Below is a small trained network, with its code and all its weights. Each question gives an input and a class and asks what happens when units are switched off, that is, made to give their printed mean instead of their output.

import numpy as np


def w(rows, s, z=0):
    codes = np.array(rows[::2]) - 128.0
    scale = np.full(codes.shape[1], s)
    scale[-1] = z or s
    return codes * scale


def f(y):
    return np.maximum(y, 0)


def log_softmax(a):
    a = a - a.max(-1, keepdims=True)
    return a - np.log(np.exp(a).sum(-1, keepdims=True))


def net(x, mask):
    res = np.array(x, float).reshape(1, 8) / 4 @ E
    y = f(res @ A[0][:, :-1].T + A[0][:, -1])
    res = res + np.where(mask, y, B[0][:, -1]) @ B[0][:, :-1]
    return log_softmax(res[-1] @ U[:, :-1].T + U[:, -1])


A, B = {}, {}
E = w([
[130,125,127,125,129,127,124],'x0',
[128,129,130,128,130,131,132],'x1',
[239,134,122,147,93,172,132],'x2',
[129,125,126,127,127,129,129],'x3',
[128,189,105,5,87,116,152],'x4',
[85,81,31,142,68,200,117],'x5',
[128,128,128,126,127,126,125],'x6',
[128,130,130,130,125,129,130],'x7',
],0.011)
A[0] = w([
[48,84,110,140,147,112,130,203],'N1',
[96,80,176,193,192,85,103,45],'N2',
[59,96,65,109,74,169,132,111],'N3',
[155,99,111,180,105,177,118,92],'N4',
[190,155,130,116,118,134,123,162],'N5',
[2,89,115,144,169,128,108,55],'N6',
[95,83,180,202,178,81,113,35],'N7',
[172,69,87,202,92,206,93,111],'N8',
[211,145,209,168,182,87,147,26],'N9',
[99,90,167,194,200,121,98,220],'N10',
[44,106,54,100,69,151,139,2],'N11',
[149,193,77,53,64,145,162,31],'N12',
[172,67,97,192,95,182,108,111],'N13',
[93,215,190,44,166,49,148,143],'N14',
[107,99,158,184,187,112,112,105],'N15',
[241,154,141,121,103,131,181,81],'N16',
[169,79,116,189,103,186,102,105],'N17',
],0.0069,0.0068)
B[0] = w([
[187,165,193,101,153,149,94,211],'N1',
[187,174,194,69,168,111,89,179],'N2',
[201,123,168,164,104,181,91,195],'N3',
[99,119,86,116,146,110,150,168],'N4',
[148,108,129,153,103,158,122,193],'N5',
[166,92,83,191,36,200,113,178],'N6',
[174,175,192,74,166,112,92,176],'N7',
[78,114,65,108,154,85,186,211],'N8',
[152,72,55,224,16,219,127,189],'N9',
[152,93,95,187,61,187,117,241],'N10',
[212,196,254,75,188,124,62,166],'N11',
[174,102,115,193,57,202,102,186],'N12',
[68,121,75,112,164,82,183,196],'N13',
[77,143,88,58,197,67,154,254],'N14',
[186,148,174,119,130,153,89,180],'N15',
[191,154,210,124,142,161,84,194],'N16',
[90,119,85,111,149,96,163,186],'N17',
],0.0086,0.0083)
U = w([
[166,181,198,101,154,129,96,251],'0',
[142,77,112,181,74,174,116,15],'1',
[3,122,92,98,170,52,184,110],'2',
],0.012,0.0019)

Each question gives the input, the list of numbers given to net, and the class t.
The units are the neurons (one row each of A and B). Each row of codes is followed by its name. A weight is (code - 128) times the scale printed after its matrix; where a second scale follows, it is the last column's (A, B and U).
mask holds one flag per neuron, in row order. A switched-off neuron (its flag False) gives its mean, the last column of its row in B, instead of its output. The means were averaged over made-up inputs and are rounded, as every weight is.
A unit's drop is (log p(t) with every unit on - log p(t) with that unit switched off) / (log p(t) with every unit on - log p(t) with every unit switched off).
The circuit of an input: a set's keep is (log p(t) with only the set's units on - log p(t) with every unit switched off) / (log p(t) with every unit on - log p(t) with every unit switched off). Starting from the 12 units with the biggest drops (on a tie, the unit counted first), units are removed one at a time, each time the one whose removal leaves the highest keep (on an exact tie, the one counted first), for as long as the keep stays at least 0.8.
circuit, biggest first: the units of the circuit, biggest drop first
top k neurons: the k neurons with the biggest drops, biggest first
drop of u: that unit's drop, to one decimal
input [-1,-6,-5,-7,2,-3,-4,-5], class 2: circuit, biggest first => (N14)
input [3,5,1,3,-6,-6,-1,1], class 1: top 2 neurons => (N9; N10)
input [-4,-5,-7,2,1,5,0,-6], class 0: top 2 neurons => (N11; N1)
input [-7,-3,0,2,5,6,8,8], class 0: top 3 neurons => (N11; N10; N9)
input [-6,-7,-6,-8,1,6,7,5], class 0: top 3 neurons => (N11; N1; N9)
input [4,-3,-8,5,1,4,-4,-8], class 0: top 4 neurons => (N11; N1; N9; N12)
input [-7,5,-8,-2,0,-2,-6,-1], class 0: top 3 neurons => (N1; N8; N13)
input [1,7,-1,-5,-6,0,1,6], class 0: top 4 neurons => (N2; N7; N9; N12)
input [-3,-5,-6,7,-4,-1,-5,-7], class 0: top 2 neurons => (N2; N7)
input [8,2,4,5,-4,-7,5,7], class 1: drop of N9 => 1.3
input [5,-7,-4,-4,8,7,-4,3], class 0: drop of N11 => 1.3
input [3,0,5,-7,-8,2,-7,4], class 2: drop of N8 => 0.2
